Below are the code and all the weights of a small trained network. Each question names an input and a class and asks about switching units off, where a switched-off unit gives its printed mean instead of its output.

import numpy as np


def w(rows, s, z=0):
    codes = np.array(rows[::2]) - 128.0
    scale = np.full(codes.shape[1], s)
    scale[-1] = z or s
    return codes * scale


def f(y):
    return np.maximum(y, 0)


def log_softmax(a):
    a = a - a.max(-1, keepdims=True)
    return a - np.log(np.exp(a).sum(-1, keepdims=True))


def net(x, mask):
    res = np.array(x, float).reshape(1, 4) / 4 @ E
    y = f(res @ A[0][:, :-1].T + A[0][:, -1])
    res = res + np.where(mask, y, B[0][:, -1]) @ B[0][:, :-1]
    return log_softmax(res[-1] @ U[:, :-1].T + U[:, -1])


A, B = {}, {}
E = w([
[163,228,78,228,104,128,26,115,198,173],'x0',
[254,156,135,105,106,125,177,169,56,42],'x1',
[125,146,145,124,202,35,191,131,189,72],'x2',
[162,171,129,92,69,118,165,19,154,159],'x3',
],0.01)
A[0] = w([
[137,153,121,185,110,145,23,88,177,169,170],'n0',
[174,147,129,109,89,137,152,73,92,127,128],'n1',
[143,159,129,134,183,101,182,99,187,103,147],'n2',
[163,106,129,86,80,171,155,135,34,133,176],'n3',
[147,120,130,152,158,137,95,254,106,110,253],'n4',
[55,122,120,152,129,135,73,105,151,159,178],'n5',
[201,167,127,131,38,139,113,43,129,147,210],'n6',
[133,112,157,81,150,109,216,96,120,110,97],'n7',
],0.014,0.0016)
B[0] = w([
[56,241,109,150,88,115,148,156,168,149,250],'n0',
[162,108,117,145,99,164,118,49,134,132,180],'n1',
[164,127,154,116,134,5,123,132,132,127,196],'n2',
[99,71,160,122,33,131,127,162,115,95,198],'n3',
[163,156,113,158,193,160,78,165,35,117,206],'n4',
[93,121,140,104,170,176,102,130,198,182,208],'n5',
[212,164,107,146,85,197,96,28,151,107,227],'n6',
[88,119,79,108,170,138,229,102,131,106,219],'n7',
],0.018,0.019)
U = w([
[183,155,86,139,42,186,116,54,156,101,235],'0',
[151,174,96,177,169,167,60,214,49,93,207],'1',
[110,122,60,96,172,96,215,111,130,88,87],'2',
[65,63,154,91,189,202,109,144,163,200,87],'3',
[97,63,152,106,37,178,140,183,80,63,90],'4',
[52,255,81,148,95,125,111,157,202,187,205],'5',
[172,157,151,125,142,23,124,133,150,109,1],'6',
],0.0079,0.00074)

Each question gives the input, the list of numbers given to net, and the class t.
The units are the neurons (one row each of A and B). Each row of codes is followed by its name. A weight is (code - 128) times the scale printed after its matrix; where a second scale follows, it is the last column's (A, B and U).
mask holds one flag per neuron, in row order. A switched-off neuron (its flag False) gives its mean, the last column of its row in B, instead of its output. The means were averaged over made-up inputs and are rounded, as every weight is.
A unit's drop is (log p(t) with every unit on - log p(t) with that unit switched off) / (log p(t) with every unit on - log p(t) with every unit switched off).
The circuit of an input: a set's keep is (log p(t) with only the set's units on - log p(t) with every unit switched off) / (log p(t) with every unit on - log p(t) with every unit switched off). Starting from all 8 units, units are removed one at a time, each time the one whose removal leaves the highest keep (on an exact tie, the one counted first), for as long as the keep stays at least 0.8.
circuit, biggest first: the units of the circuit, biggest drop first
top k neurons: the k neurons with the biggest drops, biggest first
drop when u is switched off: that unit's drop, to one decimal
input [-5,8,-6,-1], class 4: circuit, biggest first : [n3]
input [-1,-4,5,-3], class 6: circuit, biggest first : [n0, n2]
input [0,-6,5,-4], class 3: top 3 neurons : [n0, n5, n6]
input [8,6,4,0], class 0: top 2 neurons : [n6, n5]
input [-4,-8,-2,4], class 3: circuit, biggest first : [n0, n5]
input [-3,-2,-3,-2], class 4: circuit, biggest first : [n0, n6, n5]
input [-7,-3,1,-2], class 2: top 2 neurons : [n7, n5]
input [-3,-3,-6,-6], class 1: top 2 neurons : [n4, n7]
input [0,6,4,-1], class 2: top 2 neurons : [n7, n6]
input [5,4,4,1], class 0: top 3 neurons : [n6, n0, n5]
input [-7,5,2,-4], class 4: drop when n3 is switched off : 2.7
input [-3,-2,-6,-6], class 1: drop when n4 is switched off : 0.9
input [0,-5,-3,8], class 0: drop when n1 is switched off : 0.4
input [-3,-6,1,-4], class 3: circuit, biggest first : [n0]
